[147  89 112 140 178 143  83] = (110)
[178  83 113 147 143  89 140] = (51)
[146 140  83 113 178  90 143] = (41)
perm: [ 90 113 143 146 140 178  83] -> (41)
perm: [ 83 143 178 140 112  89 147] -> (110)
perm: [140  89 143 147 113  83 178] -> (51)
perm: [178 143  83 147  89 112 140] -> (110)
perm: [ 83  89 113 140 143 147 178] -> (51)
perm: [ 83  90 113 140 143 146 178] -> (41)

[ 85 126  93 172 172 168 148  86 173 133 117 167 108 170 122 130 133 124
 108 160 156  94] -> (151)
[ 94 106 123  81 148 159 138 174 138 128 122 153  89 104 141 109 170 103
 114 123 133  81] -> (147)
[109 142 102  88 118 133 154 148 100 133 106 119 128 124 122 126 108 124
 113 135 113 103] -> (154)
[103 138 153 123 109  89 133 148 106 122 170 159 175  81 114 123 141  94
  81 138 128 104] -> (137)
[173  85 170 130 148 117 160 172 133 167 108 156 132  89  82  91  98 150
  95 125 145 145] -> (6)
[ 85 156 160 173 117 172 170 130 108 133 108 133  93 122  85  94 167 124
 148 168 172 126] -> (106)
perm: [ 81  81  89  94 103 104 106 109 114 122 123 123 128 133 138 138 141 148
 153 159 170 174] -> (147)
perm: [167  91  89 125  82  98  95 156 117 145 150 132 170 130 145 108 173  85
 148 160 172 133] -> (6)
perm: [160 172  85 173  93 167 122 156 168  94  85 172 133 148 130 108 170 126
 124 117 133 108] -> (106)
perm: [103 109 142 102  88 118 133 154 148 100 133 106 119 128 124 122 126 108
 124 113 135 113] -> (154)
perm: [ 81  81  89  94 103 104 106 109 114 122 123 123 128 133 138 138 141 148
 153 159 170 175] -> (137)
perm: [172 126  85 156 160 173 117 172 170 130 108 133 108 133  93 122  85  94
 167 124 148 168] -> (106)

[160 169 149 113] = (160)
[160 169 149 167] = (21)
[148 113 166 161] = (32)
[122 105  86 140] = (25)
[ 79 137 132 167] = (68)
[149 169 113 159] = (35)
[161 113 166 149] = (111)
perm: [169 113 159 149] -> (35)
perm: [113 149 161 166] -> (111)
perm: [140 105  86 122] -> (25)
perm: [160 149 113 169] -> (160)

[158 138 135 120]  (185)
[141  74  76 122]  (50)
[177  86  88 120]  (104)
[179 147 145 120]  (74)
[113 168 165 126]  (180)
[184  96  97 121]  (59)
[178 127 124 120]  (150)
[110 128 103 105]  (30)
[104 157 153 125]  (112)
[110 105 103 127]  (128)
perm: [120 135 138 158] -> (185)
perm: [103 110 105 127] -> (128)
perm: [165 126 113 168] -> (180)

[115 175 178 146 107 112 134  91  95  99 157 160 153 105] = (3)
[153 105  91 161 146 112 134 178  99 107  95 175 157 115] = (97)
[105  91 146  99 157 115  95 153 134 161 107 112 175 177] = (18)
perm: [115 157 175  95 107  99 178 134 112 146 161  91 105 153] -> (97)
perm: [157  91 175 107  99 112 153 161 134 178 105 115  95 146] -> (97)
perm: [157 115 153 105  91 161 146 112 134 178  99 107  95 175] -> (97)
perm: [157  99  91 115 153 134 105 175 177 161 146 112 107  95] -> (18)
perm: [ 91  95  99 105 107 112 115 134 146 153 157 160 175 178] -> (3)
perm: [175 157 115 153 105  91 161 146 112 134 178  99 107  95] -> (97)

